Each row has a class, written after it.
[  6  -2 -47 -21  -8  10  17 -16 -13 -18  -2 -17  11  26  22  33  13 -31
  -3  -8  -2  55 -14   2 -19   7 -17   8  34  -2  -6 -35  22 -24] | R
[ -7  16 -51  32  -3 -40  25  56 -25 -36 -10  53  37   2  -7  42  26  36
  37  -9  16 -35  -9 -35 -23   2  26 -13  -7  -2  27 -29 -49  -3] | J
[-27  10 -60  19  35  13  35  21 -32 -13 -15  -4  -9  26  27  -4  46 -20
  34 -18   4 -44 -45  15 -30   6  54 -36   6  37   1 -32  -8  12] | P
[ -1   7   7  20  18 -10  -5  18  14 -16 -17  13  24  -5  36  27  18   6
 -11 -16   3 -35  11 -13 -19  10   9  -3 -28 -19  16  13 -47  31] | E
[-25  13  -1  29  15   9 -11  46  22 -23 -26  21  43   8  54 -15  18  -1
  -2 -31  -8 -58  25  13   3  11  -5   5  16 -16  27 -14 -59  38] | J
[ 18  16 -29 -13  -6   1  28 -22 -11 -27  -2 -21  26   7  24  16 -10   0
 -27   3  10  40  -8  41 -36  16  12 -22  21 -12   5  -7   5  -2] | Y
[ -7  -9 -31  19  -6 -32 -33  50   1  31  -2  -4  -9  15 -54 -21 -20  13
  25  -3  41   7 -20 -16 -22  24 -35 104   6  48  -7 -24 105  38] | B
[ 10   3  -1  48  -6  -9  29  11 -24 -26 -18 -18  25  10  40   8  14  23
 -17 -41  12 -58 -15  45 -51 -26  73 -31  22  13  12  70  12 -10] | C
[ 27  42  -1  30  19 -20 -14  25  83 -16 -47 -20  33  -2 -26 -46 -14  30
  26 -55  39  -2  -6  44  36  -9  27 -41  55  11 -12  11  51   4] | B
[ 40  -5 -42 -17  -5   3  11 -34   0 -24   2  -8  15  -4  16  22   9 -17
  -5   6   8   6  -6  25 -40   3  -6 -47  19 -11 -16   4  36   8] | D
[-10 -42  31 -24  -5  -9 -42  16 -12  14  40  -2  16 -23   2  30 -30 -14
 -22  -8 -11 -32  27   1  13  -2 -14  69  -8  -7 -20  88  72  -9] | R
[-18 -30 -45  -6  31  29 -19  20 -36 -37  33 -28  44 -30  25 -18  20  26
 -19   9  44  47 -11 -29  30  18 -15 -41 -17  -1  23 -33  51 -17] | B
[ 32  -3 -39 -16 -17  23  28 -32 -21 -13  -3 -23  14  -2   3  18   9 -33
 -24 -25  -1  19 -29  17 -31  16 -23 -29  10 -14 -17 -13   8  -5] | K
[  7   0 -60  45  16  -5  23   8 -17 -50  -9 -21  35  -1  -5  41 -18  18
  10  -6  -5  16 -26  17 -72 -46  34 -40 -24  48  19  57  17   0] | P
[  8  10  15 -11 -13 -19 -60  42  46 -10  38   7  24  45   4 -10 -38   5
  -6   7   5  71  20 -34  73   7 -57  44  24 -14  36   2   2 -33] | M
[ 22  22 -45  19  38  33 -26  29  32 -82 -11   6  28 -28 -17 -10   9  51
   2   7  28  96  35 -38   7  -3  -7 -12 -23 -17  47  86  15 -42] | L
[ 37  11 -15 -11  -9   7  18 -34  16  -1  -6   4  10   2  34  30   3 -40
 -16  -6   4  34 -14   2 -29   5  -1 -51  22 -22   0 -16  24  -6] | E
[ 16  13 -32  23 -14 -19  24  23 -16  -4 -26   9  -8  25 -36 -12  17  13
  22 -19   4  32 -21 -23   4 -36  53 -41  -1   1  10 -15  22 -26] | R
[ 30  -8 -28  19 -13  49 -32   2   1 -41  66  -1  13  -9 -32  22   2  36
   0 -11  26  83 -24  -8 -47 -12 -33  75   8   9  18  14  43 -53] | K
[ 12 -11   1  18  -3 -34  21  42 -36  48  27  14 -11   2  12  45 -13  26
  -7  14  24  87   5 -38 -86  19  36  48 -54  18  13  63  41 -77] | R
[ 37   8 -23  36  48 -11 -24  34  44  15  41 -25   0 -36 -35 -27   7  -7
  28  -5   2  90  66 -16  -8  38  11  18 -33 -52  -8  78  -9 -23] | E
[ 11   6 -27 -23 -15   3  37 -13  -4  -4 -12   1  23   9  32   6  -3 -27
   5   9   6   7  -4  34 -20   5   0 -27  43 -20  -4 -18  17  19] | J
[-50  18 -35 -19  35 -62 -16  36  -8 -28  17   6   6  -6 -14   4   6  97
 -11 -20  28  45  14 -82  14  42   7  -9 -33   1  14  12  14 -32] | Y
[  9  22 -29   3  12 -10  -4  18  58  30   4  -7  13   7  48 -42 -15  18
  25 -15  18  16   6  26  46 -35  14 -57  47   4   9  -2  39   8] | C
[  4  50 -27  13  18  -5 -51  49  50   4  40   3  14 -13  40 -14  -1  -3
  -3  -6 -10  47  26 -34  43 -21  -6 -11 -18 -38  33  49  45 -66] | U
[  2  39  -1  -8  15  -7 -11  22  62  37 -18   4  -7  57  87 -17 -14  50
  -9 -42  39  26 -36  18   9 -28  10 -26  48  -8  -2  -5  38 -24] | M
[-34  29   7  19  11  22 -10  21   3 -46 -15  17  20  -3  40 -11  24  13
  -9   2   0 -46  23  -1  14   0   7   8 -27 -23  33   2 -52  18] | U
[-40  -5  40 -41   6 -34 -21  14  -5  24  24  -4  17  -9  36  24 -26  -4
 -30 -25   1 -53  25   8  19  39 -37  36  -5 -27 -44  52  24  -7] | U
[-12  18 -11  12  32   6  -6  26   8 -51   1  18  36  -5  32   5  17  -1
  -5 -20   0 -35  25  16  -9  16  24  -4  -4 -25  16  27 -60   8] | P
[ 27  56  15  -3   7   6  -2  13  84  42 -15 -16   3  -7  17 -17 -11  12
  20  -1  13  90   0  25  11 -37  11 -36  25 -18  -3 -15  88 -35] | U
[ -2  -2   3  20  19  -3 -25  13  18 -26  -8  -5  43  -6  44   3  25  35
 -14 -18  -6 -48  18  -3   9  -9  -8 -29 -16   3  17 -11 -45  31] | D
[-31   6  -2  22  25 -10 -22  23   8 -34  -8  -5  32   1  20   3  23   3
  -8 -35   2 -60  -5   5 -13   6  16  -4  -9  -1   0 -14 -36  13] | B
[-36 -31  24  14 -11  17   4 -33 -42  17  52 -36  13 -32  -7 -37  -1 -27
 -22 -11 -28   7  57  25 -21  13  31  28 -17   1  -9  75  12  16] | C
[ 11 -16 -24  31 -21 -11  -2  49 -25  -6 -31   7  20  23 -36 -17 -39  48
 -17 -34  45   6 -10 -25   5  54 -75  74  -9  51  13  36 -35  11] | K
[ 24  13 -35   0 -19  20  18 -24  -3 -28  -5  -1  21  19   4  13  -6 -36
  -2  -1   3  21 -12  32   7   8  -4 -23  29 -26   3   5 -12  -9] | M
[ 64 -19 -20  -3  -4   0 -15  51  21  49   6  46  34 -30 -28   3 -17   3
  19  11  51  71  38 -11  18  49 -45  22  30  14 -18   3  35 -41] | D
[  5  32 -23 -20  15 -11 -23 -15  34   5  24  -2 -28  24  37 -40 -22  48
  -1  28  -4  24  23 -24  41 -12 -49  26  -7 -33   8  30 -65   0] | L
[ 71  -4 -82  13   3 -16 -37  37  -2  35  41 -22  19  20  72 -13 -10  22
 -34   1  22  33  -6   8  -3   5 -78   4   4 -64   1  -7   2  -9] | D
[ 35 -12 -24  -9 -18   5   9 -15  -8 -16  -2  -8  26  22  15  18   5 -32
  -6   2   7   9 -16  30 -26   4 -16 -31  28  12  -9 -15   8   3] | D
[-17  22 -70  12  16 -18   9  13  14 -61   3 -11   2  33 -16  -5  14   2
  48   1 -17   1 -10  34 -68 -63  50 -32 -18 -43   5  16  -8  60] | J
[-35   9  14 -46  25  17  16 -15   5  34 -24  47  -7 -26  35  -1  12   7
 -21 -24  20  -1  18   3 -27  33  -6 -19 -31 -46 -35 -10  -8  35] | L
[ 16  18 -40 -11 -13  25  24 -23  -6 -18  -3  -8  18   5  34  -5 -11 -33
  -7  -1   7  15  -3  35  13  -8 -15 -46  35 -21 -11  -8  20 -12] | U
[-40 -20  -9  -8  -8 -29  -2  -4 -23   8   3   7  -9   2 -30 -16 -17 -31
 -22 -50 -24 -21  16  -3 -71  33 -19   2 -11 -46 -40  29  55  45] | J
[ -8  26 -17  14  26  -5  -9  28  19 -50 -16  17  54 -13  49  25  16  41
  -8  -1  -3 -32  33  -9   6 -12  11  10  -7  -4  37   3 -69  24] | P
[ 51  18 -22  -1 -16  19  24 -40  22   2 -13   0   5  -1  12   5   0 -42
  -7  12   7  54  -4  12 -16  14 -16 -31  24 -28   6 -18   5   7] | E
[  3  20  20  14  22   5 -12  19  15 -42 -21   7  21  -5  30   1  28  33
  -8  -3  -4 -47  33  -5  10   2   4  33 -14 -22  25  17 -65  24] | L
[ -4  24 -43 -13  13  20 -56  38  31 -46 -23  23  22  31  62 -36 -38  17
 -64  16  15  44  47 -29  18  34 -92  68   5 -37  48  80 -55   3] | P
[ 37  22 -55   0  37  21 -13  41  20  24 -11 -32  -5   8  45 -23  12  61
 -21  44  29  89   2   6  -2  30 -51  50  11 -55  11 -28 -42 -23] | Y
[-14   9  15  -4  18 -18  -5  23   4 -43  -6  19  23   1  11  13  -3  46
 -20  -8  16 -31   9  19 -19  17  19  -2 -15 -35   7  -4 -59  21] | Y
[ 14  -4  13  12  11  -4 -17  30  16 -16  -7  24  37  -2  22  12  21  -2
  -5 -15   8 -44  20  27 -23  12   3 -13 -18 -28  -1  -4 -54  27] | D
[ 22 -20   1  20  -4   5  18  19 -19 -39 -23 -26  -5  24  -9  35  -9  -8
  32  56 -22 -44 -20  31 -32 -84  38  -8  -6  33  -5  34 -12   3] | U
[ 33   2 -33  32 -25   7   8  28 -38 -28  -3   3  -5  11 -16   4 -19  20
  -2  42  24  40   2 -35  -7   6 -16  46   9  34  26  69  24 -73] | U
[ 56  17  -9  44   8  -6  -1  17  11 -27  -4 -11 -11   6  -6  12   3  67
 -21  22  -5  42 -31   3 -74 -45  25 -34 -17 -57  22 -30 -18 -34] | Y
[-35  -1   8  12  26  12 -18  15   1 -47  -4  19  29  -1  18  -6   8  36
 -21 -18 -10 -17  30 -10 -17  -6   0   5 -18 -20  12  -9 -75  30] | P
[ 54  -1 -38  10 -10  -4  37  15  -3 -55 -15   3  -9  29 -53  42  -8 -49
  40  20   9  11 -55  31 -74   1  19 -33 -21  13   7  25 -19 -11] | K
[  5   3 -26  28   2 -18  29  38 -16 -28 -34 -10  21  15  -6  20   8  20
  34  31   0  -6  11 -11   1 -18   1  -2 -11  26  11 -49 -59  20] | U
[ 46   5 -40 -12 -18  25  40 -33 -13 -16 -17 -35  20  -2   7  20   6 -17
 -15  -5   8  32 -27  26 -23   8 -17 -22  18   4  -5  -9   2  -2] | K
[ 52  39  -2  -2   2  19   4 -12  43  24 -42 -41 -19  24  44 -64 -13  37
 -14  10  18  31  13  33  32 -16 -15  37  51  -8   1  56  19   6] | L
[ 37  42 -18  32  -3  -4 -11  26  52  18 -59 -10  15   2   0 -45  -9  22
   5  -2  28  -1   8  25  11 -16   6  33  29   7   8  -1  24  34] | B
[-28   7 -11  -2  33  -3  -7  25   1 -18  -9   1  26   3  40   0   4  50
 -24 -13  13 -20   9  25 -12  10   7   1 -19 -32  -1 -11 -67  33] | Y
[-10  -3  29  -3  32 -10 -12  15  31 -18   1   4  36 -11  31  12  25  27
  15  -6  12 -47  25  23   1  14  15 -19 -17   0  -1  -4 -50  32] | D
[  81  -15 -114   27   22  -31   19   15  -17    5  -28  -20  -10  -14
   48  -28  -58   46  -22   20   22   -1   43  -29  -12   25  -76  -12
  -11  -19   -1   69   -8   36] | L
[-24   6   1  19  17   3 -12  33  20 -26   3   6  46   0  47   8   5   3
   9  -8 -13 -45  13  21  -3  -8  -2  -1  -1 -15  26  10 -48  27] | J
[ 24   3 -37 -17  -8  27  30 -40 -34 -24 -14   2 -22  18  20  -4  10 -18
 -27  -6  11  17 -24   0 -32  21 -16 -24  29 -17 -13   5  17 -24] | L
[ 37  -8 -67  19 -12  42 -24   3   9  66  21 -28  30 -38  64 -46 -32  29
 -40 -23  15  40  -1 -10  31 -18 -89   4 -11   7  29 -52  77  56] | K
[-24  -4 -33  17  10   4 -45   7   3 -91  38 -22  39   9  -2 -30  -8   1
 -16 -26  12  48  35 -40  15  11  12  10  22  50  36  66  39 -43] | B
[ 12  10  -1   4  21 -23 -18   3  21  16   0 -46  31 -58 -10  26 -11  -1
 -10  28 -49 -34  60  32  -5  -2  12  59 -34 -21 -12  71 -17  47] | Y
[ 10  -3   3  27   9  -7  13  -8   3 -44   2   6  -5  30 -16 -22   8  -5
  15  -8   1   7   6  12 -49   2  47 -68 -19  15   1  39 -50 -14] | D
[-27   4  19   0  23 -23 -18  38  33  17 -10 -54  15  -2 -23 -35   4  23
  11  -7 -17  51  23  -6   1  -7   4   9 -13 -19   1  30  58  23] | J
[  8   8 -31  -7 -12  26  22 -23 -11 -34 -16   9  18  30  20  12 -14 -35
 -23 -20   6  28 -28  31 -44   4 -11 -26  50  13  -4  -4  11 -16] | P
[  1  36  38   5  21 -10 -18  40  51   9 -25 -54  14  33 -12 -42  14  75
   6 -15  10  53 -27  34  43 -55  49  -8  29  -1   7 -19  20 -16] | Y
[ 60  26 -22   4  -6  -7 -26  16  69  21   0  19  21   5   9 -16   1  19
  21 -21  20  35  18  28  -2 -46   7 -17  46 -14 -11 -32  48  13] | D
[-11   1 -45  14  24   7  26  20  11 -43 -15  28  22  27 -29  26  -8  18
  44 -38  31  41 -50  38 -70 -40  35 -64  20  30 -19 -39  16   2] | P
[-30  10 -16  10  28  17 -11  15   1 -18 -18  22  17 -10  34  -4   7   4
 -28 -15 -11 -27  16 -14 -15  21 -14   1 -20 -14  11  22 -53  11] | P
[  7   5   4  23   4   0  -4  11  12 -24   1   7  29 -26  -4  13   7  25
   1 -22  -2 -52  10  -4   1  13 -14  16 -35  -1  18  -8 -61  37] | K
[ 23   5 -81  26  15   9 -21 -18 -25 -34  67 -11 -48   6  13 -37 -16  56
   0  -4  26   9   0 -16 -40  -2 -16  60  -1 -14   4 105  55 -21] | L
